[148 119 105 110 141 102 101] --> 148, 141

[[117 127 127 126]
 [134 124 111 152]] --> 152, 134

[121 118 112 149 143] --> 149, 143

[[132 133 104 133 117 122]
 [138 129 133 106 117 137]] --> 138, 137

[142 152 137 104 112] --> 152, 142

[129 152 134 115 130] --> 152, 134

[[104 121 103 124]
 [121 125 122 139]
 [107 130 106 131]] --> 139, 131

[130 142 136 135 154 134] --> 154, 142

[ 99 142 121 144 112 122] --> 144, 142

[[149 124 136 120 115 124 132]
 [127 115 134 103 121 125 126]] --> 149, 136
---
126	120	128	104	139	146	119 → 128

125	134	131	132	123	119	130
139	132	106	124	132	119	113
→ 131

118	139	104	147	112	150	158
131	123	143	119	123	121	117
→ 104

106	99	128	106	140 → 128

140	116	144	130	154	140	147 → 144

128	138	106	142 → 106

105	114	137	125	148 → 137

125	154	139	124	120	129
138	141	135	127	126	126
139	137	108	136	128	105
→ 139
---
[[150, 149, 131, 143, 146, 117],
 [143, 100, 136, 125, 135, 124],
 [110, 132, 128, 120, 133, 125]] → 125

[[135, 123, 128, 105],
 [137, 122, 131, 127],
 [142, 109, 138, 121]] → 121

[[128, 149, 114, 132, 140],
 [139, 151, 129, 126, 144],
 [119, 132, 115, 126, 142]] → 142

[[100, 110, 117, 147, 120, 100],
 [130, 132, 126, 130, 126, 126],
 [128, 130, 127, 124, 127, 128]] → 128

[[131, 138, 106, 127, 120],
 [151, 132, 126, 109, 134],
 [135, 121, 116, 126, 125]] → 125

[[146, 132, 139, 128, 122, 124, 129],
 [153, 123, 129, 121, 122, 122, 127],
 [143, 131, 133, 121, 111, 130, 127]] → 127

[[134, 157, 136, 137, 140, 141],
 [113, 132, 139, 130, 113, 113],
 [116, 116, 124, 125, 116, 118]] → 118

[[109, 126, 111, 131],
 [137, 102, 123, 119],
 [131, 141, 146, 132]] → 132

[[127, 132, 135, 116, 137, 127],
 [105, 134, 128, 126, 122, 125],
 [131, 126, 122, 130, 133, 124]] → 124
---
[[156 109 102 111 121]
 [157 114 104 108 122]] | 114

[[129 152 108 145]
 [118 127 136 139]] | 127

[[113 113 147 139 124 126]
 [155 123 130 127 115 119]] | 123

[[143 126 136 146 107]
 [140 141 139 153 111]] | 141

[[136 116 113 119 156]
 [134 148 108 152 133]] | 148

[[132 122 118 134 109 132]
 [131 123 123 132 126 106]] | 123

[[134 135 131 157 131 109]
 [125 149 131 138 133 121]] | 149

[[115 150 124 156 129]
 [141 124 140 117 123]] | 124

[[116 140 113 122]
 [137 106 134 126]] | 106
---
array([143, 150, 112, 138, 130, 139]) result: 130

array([158, 138, 155, 126, 116, 144, 150]) result: 126

array([122,  98, 114, 115, 101]) result: 101

array([[124, 128, 114, 120, 144, 151, 128],
       [126, 126, 118, 132, 126, 123, 135],
       [125, 131, 115, 122, 134, 140, 133]]) result: 115

array([149, 129, 126, 139, 114, 128]) result: 126

array([[110, 154, 140, 131, 114, 132],
       [150, 150, 123, 105, 141, 121]]) result: 110

array([[142, 123, 137, 119, 130],
       [143, 139, 123, 106, 104],
       [115, 118, 121, 128, 127]]) result: 106
---
[[113, 121, 143, 113, 134, 118, 127], [138, 104, 156, 110, 123, 133, 144]] | 113, 144
[[130, 113, 135, 120, 105, 117, 126], [124, 123, 121, 129, 122, 138, 132]] | 130, 132
[136, 127, 156, 138] | 136, 138
[[120, 135, 125, 128, 122, 132], [120, 123, 146, 123, 118, 132], [118, 137, 147, 124, 99, 132]] | 120, 132
[125, 117, 123, 116, 153] | 125, 153
[[128, 157, 125, 129, 133], [124, 133, 147, 108, 103], [111, 138, 129, 133, 139]] | 128, 139
[126, 112, 99, 140, 110, 117, 138] | 126, 138
---
[128 122 134 150 113] value 134, 150

[133 103 146 119 122] value 146, 146

[107 139 113 157 155] value 113, 157

[112 104 126 118 144] value 126, 144

[[121 152 122 130 124]
 [125 118 126 133 131]
 [123 150 127 127 124]] value 126, 152

[106 116 132 143 144] value 132, 144

[100 154 108 150 124 144 110] value 150, 154

[[140 108 144 153 110]
 [126 127 129 119 120]
 [135 135 154 144 132]] value 129, 154
---
[119 157 109 145] 119
[149 113 152 132] 149
[130 157 114 111] 130
[119 107 141 104] 119
[134 118 101 129] 134
[149 151 134 141] 149
[111 110 156 144] 111
[104 137 101 107] 104
---
[[138 114 100 127 113]
 [146 147 126 137 121]]
100

[154 143 140 117]
143

[158 116 106 148]
116

[102 119 126 131 136]
126

[133 136  98 141 151 146 108]
151

[107 136 110 112]
136

[[128 114 134 134 135 112]
 [130 120 131 128 140 105]]
134
---
[124 156 127 126 148 114 136] value 156
[148 102 104 103] value 102
[158 147 143 129 142] value 147
[142 149 103 132 120 146 102] value 149
[136 105 141 123] value 105
[ 99 124 137 140] value 124
---
[[138 129 129 127 124 123]
 [131 125 125 136 111 129]
 [152 148 148 121 140 120]] Answer: 121

[[132 142 133 139]
 [117 119 127 127]
 [ 99 131 123 126]] Answer: 131

[[128 133 119 136 118 134 124]
 [133 128 132 105 125 142 129]
 [127 126 137 121 103 137 153]] Answer: 103

[[114 128 119 145 128]
 [139 126 139 110 130]
 [104 131 129 133 136]] Answer: 129

[[145 116 103 123 150]
 [135 112 130 143 117]
 [130 145 118 117 144]] Answer: 118

[[156 156 103 155 126 132 125]
 [132 134 121 133 136 130 125]
 [113 112 146 115 133 123 127]] Answer: 133

[[113 133 131 125 125 136 119]
 [143 130 130 129 118 139 137]
 [105 124 127 125 132 133 129]] Answer: 132

[[152 123 128 138 118 129 133]
 [104 141 121 120 128 122 128]
 [128 125 129 124 130 129 128]] Answer: 130
---
[120, 137, 131, 130, 123, 150] gives 150, 137
[[149, 123, 121, 111, 110, 131, 138], [124, 136, 130, 114, 123, 118, 126], [126, 131, 132, 122, 122, 127, 130]] gives 149, 138
[120, 152, 134, 129, 132, 128, 130] gives 152, 134
[136, 153, 142, 138, 146, 132, 147] gives 153, 147
[146, 125, 132, 127, 116, 101] gives 146, 132
[[131, 129, 126, 115, 126], [128, 111, 103, 115, 102]] gives 131, 129
[105, 120, 126, 129, 132, 151, 123] gives 151, 132
---
(129, 140, 105, 114, 123) ans = 140, 129
(139, 146, 154, 106, 104, 106) ans = 154, 146
((109, 120, 130, 154, 116, 123, 138), (139, 117, 147, 115, 115, 104, 122)) ans = 154, 147
(125, 106, 126, 124, 128, 136) ans = 136, 128
((119, 128, 140, 129, 157), (113, 123, 139, 116, 146), (136, 134, 142, 144, 121)) ans = 157, 146
((146, 150, 118, 144, 148), (127, 115, 114, 112, 112), (118, 123, 118, 120, 121)) ans = 150, 148
(127, 121, 127, 136, 106, 142) ans = 142, 136
---
[[144 106 135 131]
 [143  99 132 140]
 [116 152 125 124]] gives 106

[137 132 121 157 121 105 106] gives 132

[153 102 108 119] gives 102

[154 124 115 100] gives 124

[128 157 119 103] gives 157

[100 122 142 144 133] gives 122

[[103 129 109 132 132]
 [119 126 125 129 140]] gives 129

[129 143 115 110 151] gives 143

[131 104 133 148] gives 104
---
[137, 103, 123, 151, 129, 99] yields 99
[127, 135, 133, 134, 103, 138] yields 138
[125, 113, 129, 153, 138, 117] yields 117
[108, 136, 123, 99, 146] yields 146
[116, 105, 129, 112, 141, 140, 122] yields 122
[113, 101, 119, 100, 121, 122, 135] yields 135
---
Q:
106,148,151,152,144
145,113,113,112,117
107,152,152,153,144
A: 113, 153

Q: 138,150,132,115,112,102,118
A: 115, 150

Q: 141,111,128,149,111
A: 128, 149

Q: 129,133,135,142,107
A: 135, 142

Q:
130,128,128,128,131,129,128
139,98,116,142,126,109,143
130,114,121,133,127,118,134
A: 142, 143

Q: 108,158,137,99,107
A: 137, 158

Q: 136,100,110,108,135
A: 110, 136

Q: 133,145,129,153,127,138,116
A: 153, 153

Q: 138,100,113,141,129
A: 113, 141
---
Q: ((129, 112, 134, 135, 134, 106, 137), (127, 115, 132, 126, 130, 126, 124))
A: 126
Q: (123, 122, 141, 149, 130, 123, 135)
A: 123
Q: (134, 130, 132, 156, 118)
A: 156
Q: ((108, 148, 102, 115, 132), (141, 118, 140, 137, 128))
A: 137
Q: ((121, 126, 117, 130), (156, 130, 149, 124), (140, 131, 137, 125))
A: 137
Q: (126, 154, 152, 144, 151, 111)
A: 151
Q: (117, 129, 149, 107)
A: 149
Q: ((157, 105, 125, 113, 114, 121), (152, 139, 126, 146, 117, 103))
A: 117
---
[[114 139 109 104 140 139]
 [131 104 148 143 154 140]
 [133 107 153 139 136 138]] >> 114

[[136 128 122 137 140]
 [135 116 115 135 152]
 [140 140 140 102 100]] >> 136

[[126 134 125 127 111 116]
 [133 133 136 119 118 129]
 [106 132 122 120 144 150]] >> 126

[[121 115 109 126 154 153]
 [108 122 150 149 105 129]
 [131 114 120 153 139 144]] >> 121

[[116 112 155 116 108]
 [135 137 121 116 109]
 [114 107 152 115 108]] >> 116

[[128 111 130 125 151 131 112]
 [139 120 129 131 107 123 126]
 [125 125 131 142 128 128 124]] >> 128

[[140 146 114 146 147 138]
 [140 106 121 143 120 121]
 [123 108 129 119 110 118]] >> 140

[[127 125 133 127]
 [125 129 131 128]
 [139 141 105 130]] >> 127

[[118 103 133 129 121 131]
 [109 137 142 107 134 127]
 [147 116 125 120 115 133]] >> 118
